[[ 30   7 -24   5 -55  19  13]
 [ 38 -57  82 -46   7 -44 -34]
 [ 11  39  -4  44 -11 -10   2]
 [-19 -16  28 -13  57 -17 -10]
 [-44  15 -67  -3  24  52  31]
 [ 37  -5 -54  -6   5  58  58]]
:
[[ 38 -57  82 -46   7 -44 -34]
 [-19 -16  28 -13  57 -17 -10]
 [ 37  -5 -54  -6   5  58  58]
 [ 30   7 -24   5 -55  19  13]
 [-44  15 -67  -3  24  52  31]
 [ 11  39  -4  44 -11 -10   2]]

[[ 48 -19  31  16 -40  64  23]
 [ 31  -6   9  20 -11  18   4]
 [ 13   5   4  -2   4 -16  -8]
 [  5  10  -3   0   1 -22  -4]
 [ 26   2  11  12  -6   0  -1]
 [ 12  -2   4   5  -1   7   0]
 [ 42 -31  24  -8  -9   2   4]
 [ -7  -1  -4  -4 -27   5  15]
 [ -2  14 -11   3 -18 -17   8]]
:
[[ 42 -31  24  -8  -9   2   4]
 [ 48 -19  31  16 -40  64  23]
 [ 31  -6   9  20 -11  18   4]
 [ 12  -2   4   5  -1   7   0]
 [ -7  -1  -4  -4 -27   5  15]
 [ 26   2  11  12  -6   0  -1]
 [ 13   5   4  -2   4 -16  -8]
 [  5  10  -3   0   1 -22  -4]
 [ -2  14 -11   3 -18 -17   8]]

[[ 4  6  1  4  8  3  5 14  3  1 74  5  8 14  7 11]
 [ 2  4  2  6 32  4 11  5 13  3 29  3  9 10 23  7]
 [ 2  5  1 20 12  5  5  4 10  3 13  3  4 44 19 14]]
:
[[ 2  4  2  6 32  4 11  5 13  3 29  3  9 10 23  7]
 [ 2  5  1 20 12  5  5  4 10  3 13  3  4 44 19 14]
 [ 4  6  1  4  8  3  5 14  3  1 74  5  8 14  7 11]]

[[ 49  39  32  32  22   1  43]
 [  5 -22 -24 -40 -17  29  -3]
 [ -2 -26   2  -4 -17 -24 -38]
 [  1  17 -12   2  22   4  -1]
 [ 35  28  62  27  31   7  19]
 [ 10  22  15  14  26 -11  20]
 [-11  32   2   1  -4 -25  -6]
 [-19 -32  -9 -57 -22   9 -53]
 [  6  41  19  45  16  21  31]
 [-41  -3  34 -10  21  18  -3]
 [-21 -44 -20 -24  -9   0 -45]
 [-25 -62 -20 -52 -25  22 -64]]
:
[[-25 -62 -20 -52 -25  22 -64]
 [-21 -44 -20 -24  -9   0 -45]
 [-19 -32  -9 -57 -22   9 -53]
 [ -2 -26   2  -4 -17 -24 -38]
 [  5 -22 -24 -40 -17  29  -3]
 [-41  -3  34 -10  21  18  -3]
 [  1  17 -12   2  22   4  -1]
 [ 10  22  15  14  26 -11  20]
 [ 35  28  62  27  31   7  19]
 [-11  32   2   1  -4 -25  -6]
 [ 49  39  32  32  22   1  43]
 [  6  41  19  45  16  21  31]]

[[ -1 -82   4 -36  34 -43 -25 -38   2  35  62]
 [-23  38  10  57   9  29   4  33  21 -42 -25]
 [-30 -34  -8  20   9  39  17   6   7 -25  -1]
 [  1  51 -21  -2   2 -39 -55  41 -23   1 -37]
 [-35 -44 -40 -31   5  41 -45  43   5 -29 -32]
 [-17  20  25  72  18  54  36  -1  -5 -13  47]
 [ 11 -53  -4   0  28 -48 -32  -9 -19  22  53]
 [  1 -27   1  12  20 -24 -22  -4 -10  -2  25]]
:
[[ -1 -82   4 -36  34 -43 -25 -38   2  35  62]
 [ 11 -53  -4   0  28 -48 -32  -9 -19  22  53]
 [-35 -44 -40 -31   5  41 -45  43   5 -29 -32]
 [-30 -34  -8  20   9  39  17   6   7 -25  -1]
 [  1 -27   1  12  20 -24 -22  -4 -10  -2  25]
 [-17  20  25  72  18  54  36  -1  -5 -13  47]
 [-23  38  10  57   9  29   4  33  21 -42 -25]
 [  1  51 -21  -2   2 -39 -55  41 -23   1 -37]]

[[ 35  44  46  21  49 -35  51  41 -36  34  43]
 [ 51  60  60  27  62 -42  58  58 -44  42  54]
 [ 24  39  37   9  43 -28  32  37 -30  15  26]
 [ -6   1   1  -9   5  -2   1   0  -3  -5  -3]
 [ 55  58  55  36  64 -46  55  59 -44  43  51]]
:
[[ -6   1   1  -9   5  -2   1   0  -3  -5  -3]
 [ 24  39  37   9  43 -28  32  37 -30  15  26]
 [ 35  44  46  21  49 -35  51  41 -36  34  43]
 [ 55  58  55  36  64 -46  55  59 -44  43  51]
 [ 51  60  60  27  62 -42  58  58 -44  42  54]]

[[ 48 -11  -8  58  18]
 [-87 -37  15   5  -1]
 [-81 -20  16  23  -4]]
:
[[-87 -37  15   5  -1]
 [-81 -20  16  23  -4]
 [ 48 -11  -8  58  18]]

[[  6  -4  15   5  18]
 [-19  -1  -9 -25 -27]
 [ 16 -19 -16  -2   9]
 [  6   5   3  -6  36]
 [ 39 -10 -34  -6  16]
 [ 25 -18  -2   6  11]
 [ -6   8  14   2   6]
 [ 13 -76  -5   6   5]
 [  9  -3  -7  -6  22]
 [ -7   4  19   4   9]
 [ 22   6 -11   3  -4]
 [ 29 -26  -7   9   2]]
:
[[ 13 -76  -5   6   5]
 [ 29 -26  -7   9   2]
 [ 16 -19 -16  -2   9]
 [ 25 -18  -2   6  11]
 [ 39 -10 -34  -6  16]
 [  6  -4  15   5  18]
 [  9  -3  -7  -6  22]
 [-19  -1  -9 -25 -27]
 [ -7   4  19   4   9]
 [  6   5   3  -6  36]
 [ 22   6 -11   3  -4]
 [ -6   8  14   2   6]]

[[ -7 -33  -8 -30 -37]
 [ 54 -16  10  33 -20]
 [ 28  78  54  43   6]
 [ 64  41 -13  -9  49]
 [-13  -3 -11 -20   2]
 [-43 -40 -11 -53 -38]
 [-36   4 -54 -20 -51]
 [ 37  19  10  19   4]]
:
[[-43 -40 -11 -53 -38]
 [ -7 -33  -8 -30 -37]
 [ 54 -16  10  33 -20]
 [-13  -3 -11 -20   2]
 [-36   4 -54 -20 -51]
 [ 37  19  10  19   4]
 [ 64  41 -13  -9  49]
 [ 28  78  54  43   6]]
